Below is a small trained network, with its code and all its weights. Each question gives an input and a class and asks what happens when units are switched off, that is, made to give their printed mean instead of their output.

import numpy as np


def w(rows, s, z=0):
    codes = np.array(rows[::2]) - 128.0
    scale = np.full(codes.shape[1], s)
    scale[-1] = z or s
    return codes * scale


def norm(h):
    return h / np.sqrt((h * h).mean(-1, keepdims=True) + 1e-5)


def f(y):
    return y / 2 * (1 + np.tanh(0.7978845608 * (y + 0.044715 * y**3)))


def log_softmax(a):
    a = a - a.max(-1, keepdims=True)
    return a - np.log(np.exp(a).sum(-1, keepdims=True))


def net(x, mask):
    res = np.array(x, float).reshape(1, 3) / 4 @ E
    u = 0
    for l in range(2):
        y = f(norm(res) @ A[l][:, :-1].T + A[l][:, -1])
        res = res + np.where(mask[u : u + 12], y, B[l][:, -1]) @ B[l][:, :-1]
        u += 12
    return log_softmax(norm(res)[-1] @ U[:, :-1].T + U[:, -1])


A, B = {}, {}
E = w([
[187,116,166,245,202,171,181,167,202,155],'x0',
[166,2,192,81,160,194,150,97,132,103],'x1',
[174,65,173,114,60,197,27,183,180,82],'x2',
],0.0082)
A[0] = w([
[137,58,140,132,169,150,241,112,158,138,71],'L0N1',
[131,184,121,235,149,138,123,174,183,129,4],'L0N2',
[157,98,140,171,183,157,134,169,190,144,44],'L0N3',
[98,219,128,65,109,68,134,89,44,138,37],'L0N4',
[115,52,129,71,141,122,168,50,75,123,24],'L0N5',
[138,124,138,175,46,132,1,203,198,137,96],'L0N6',
[110,155,104,96,162,132,217,103,103,133,37],'L0N7',
[111,243,104,222,123,65,168,130,146,142,65],'L0N8',
[152,66,150,168,98,129,133,158,175,127,71],'L0N9',
[129,85,116,72,95,136,69,111,132,110,86],'L0N10',
[113,119,134,149,127,69,248,87,98,125,118],'L0N11',
[99,190,82,55,98,77,101,113,92,144,157],'L0N12',
],0.0089,0.0024)
B[0] = w([
[146,105,185,143,122,30,56,92,53,168,217],'L0N1',
[223,148,142,145,66,81,192,197,114,176,206],'L0N2',
[81,140,123,192,30,148,118,91,125,143,209],'L0N3',
[65,97,114,192,99,127,149,18,113,64,247],'L0N4',
[177,133,121,77,183,104,191,166,136,198,196],'L0N5',
[155,172,184,84,245,176,52,136,159,90,255],'L0N6',
[166,170,90,87,146,150,57,55,148,131,186],'L0N7',
[145,116,81,154,125,172,243,239,78,206,255],'L0N8',
[108,123,75,156,113,94,107,112,195,28,187],'L0N9',
[143,206,193,135,110,114,178,184,91,114,194],'L0N10',
[103,137,71,98,213,215,56,150,157,76,213],'L0N11',
[108,146,95,138,48,120,133,76,51,107,250],'L0N12',
],0.013,0.0081)
A[1] = w([
[149,95,98,52,154,166,197,144,101,141,108],'L1N1',
[137,78,85,168,148,143,115,119,97,101,125],'L1N2',
[101,103,158,132,79,96,154,110,72,168,251],'L1N3',
[84,127,168,69,125,102,162,148,56,131,141],'L1N4',
[181,155,174,85,116,91,114,155,168,153,116],'L1N5',
[71,61,117,82,202,137,91,134,139,190,79],'L1N6',
[168,71,168,67,104,107,254,197,145,183,135],'L1N7',
[153,132,140,105,128,132,84,52,103,79,140],'L1N8',
[140,96,101,105,181,156,37,173,193,136,121],'L1N9',
[99,47,150,205,59,111,126,84,146,133,67],'L1N10',
[142,110,107,158,112,168,149,130,215,157,200],'L1N11',
[93,104,34,162,40,99,146,64,157,133,127],'L1N12',
],0.013,0.0033)
B[1] = w([
[135,86,188,162,62,79,102,98,163,112,193],'L1N1',
[122,110,166,99,112,77,157,113,85,96,176],'L1N2',
[165,124,139,91,179,171,150,139,200,75,241],'L1N3',
[76,128,89,106,130,113,61,104,145,168,192],'L1N4',
[96,91,98,143,111,134,147,55,162,80,202],'L1N5',
[160,153,150,132,130,119,99,71,113,154,157],'L1N6',
[69,126,119,81,92,103,140,185,162,205,229],'L1N7',
[143,156,106,152,79,133,141,194,103,200,253],'L1N8',
[169,141,124,105,198,109,196,89,170,116,212],'L1N9',
[114,52,120,190,78,73,102,134,119,101,213],'L1N10',
[90,108,154,55,128,140,138,191,8,141,163],'L1N11',
[95,59,113,147,215,190,185,96,127,57,255],'L1N12',
],0.016,0.008)
U = w([
[188,118,124,123,180,83,86,32,82,185,125],'0',
[152,10,156,209,86,77,122,118,141,75,122],'1',
[144,130,112,162,96,143,209,252,120,183,158],'2',
[57,74,145,39,73,89,133,123,206,137,112],'3',
[91,224,125,81,73,171,77,130,68,99,81],'4',
[56,85,54,136,129,175,202,55,65,53,172],'5',
[102,96,126,144,154,176,102,130,130,143,2],'6',
[187,164,165,122,179,175,142,156,191,35,179],'7',
],0.014,0.0068)

Each question gives the input, the list of numbers given to net, and the class t.
The units are the neurons (one row each of A and B). Each row of codes is followed by its name. A weight is (code - 128) times the scale printed after its matrix; where a second scale follows, it is the last column's (A, B and U).
mask holds one flag per neuron, layer by layer. A switched-off neuron (its flag False) gives its mean, the last column of its row in B, instead of its output. The means were averaged over made-up inputs and are rounded, as every weight is.
A unit's drop is (log p(t) with every unit on - log p(t) with that unit switched off) / (log p(t) with every unit on - log p(t) with every unit switched off).
The circuit of an input: a set's keep is (log p(t) with only the set's units on - log p(t) with every unit switched off) / (log p(t) with every unit on - log p(t) with every unit switched off). Starting from the 12 units with the biggest drops (on a tie, the unit counted first), units are removed one at a time, each time the one whose removal leaves the highest keep (on an exact tie, the one counted first), for as long as the keep stays at least 0.8.
circuit, biggest first: the units of the circuit, biggest drop first
most important unit: the unit with the biggest drop
top k neurons: the k neurons with the biggest drops, biggest first
top k neurons in layer l: the k neurons of layer l with the biggest drops, biggest first
drop when u is switched off: that unit's drop, to one decimal
input [0,3,1], class 3: most important unit	L0N4
input [5,1,-3], class 2: top 4 neurons	(L0N4; L0N2; L0N8; L0N12)
input [-1,4,-1], class 3: top 2 neurons	(L0N5; L1N7)
input [-7,3,7], class 4: top 2 neurons	(L0N10; L0N8)
input [-6,5,8], class 7: top 2 neurons	(L0N6; L0N8)
input [-3,8,-3], class 3: circuit, biggest first	(L0N5; L1N7)
input [6,-1,1], class 2: top 2 neurons	(L0N2; L0N4)
input [3,0,-1], class 2: top 3 neurons	(L0N2; L0N8; L0N4)
input [7,7,-7], class 0: top 2 neurons in layer 0	(L0N11; L0N4)
input [-6,-1,3], class 4: top 2 neurons	(L0N10; L0N6)
input [2,6,0], class 1: top 2 neurons	(L0N1; L0N8)
input [8,0,-2], class 2: top 3 neurons	(L0N2; L0N4; L0N8)
input [3,-2,-8], class 2: top 2 neurons	(L0N8; L1N12)
input [-8,-5,6], class 4: circuit, biggest first	(L0N6)
input [7,1,-3], class 2: top 3 neurons	(L0N2; L0N4; L0N8)
input [-3,7,-3], class 3: top 2 neurons in layer 0	(L0N5; L0N6)
input [5,3,-4], class 1: top 3 neurons in layer 1	(L1N10; L1N4; L1N9)
input [4,0,6], class 7: drop when L0N6 is switched off	2.9
input [-3,-3,2], class 4: drop when L1N5 is switched off	0.1
input [7,-2,-7], class 2: drop when L0N1 is switched off	0.0
input [0,-8,1], class 2: circuit, biggest first	(L0N8)
input [0,-3,1], class 2: drop when L0N8 is switched off	0.6
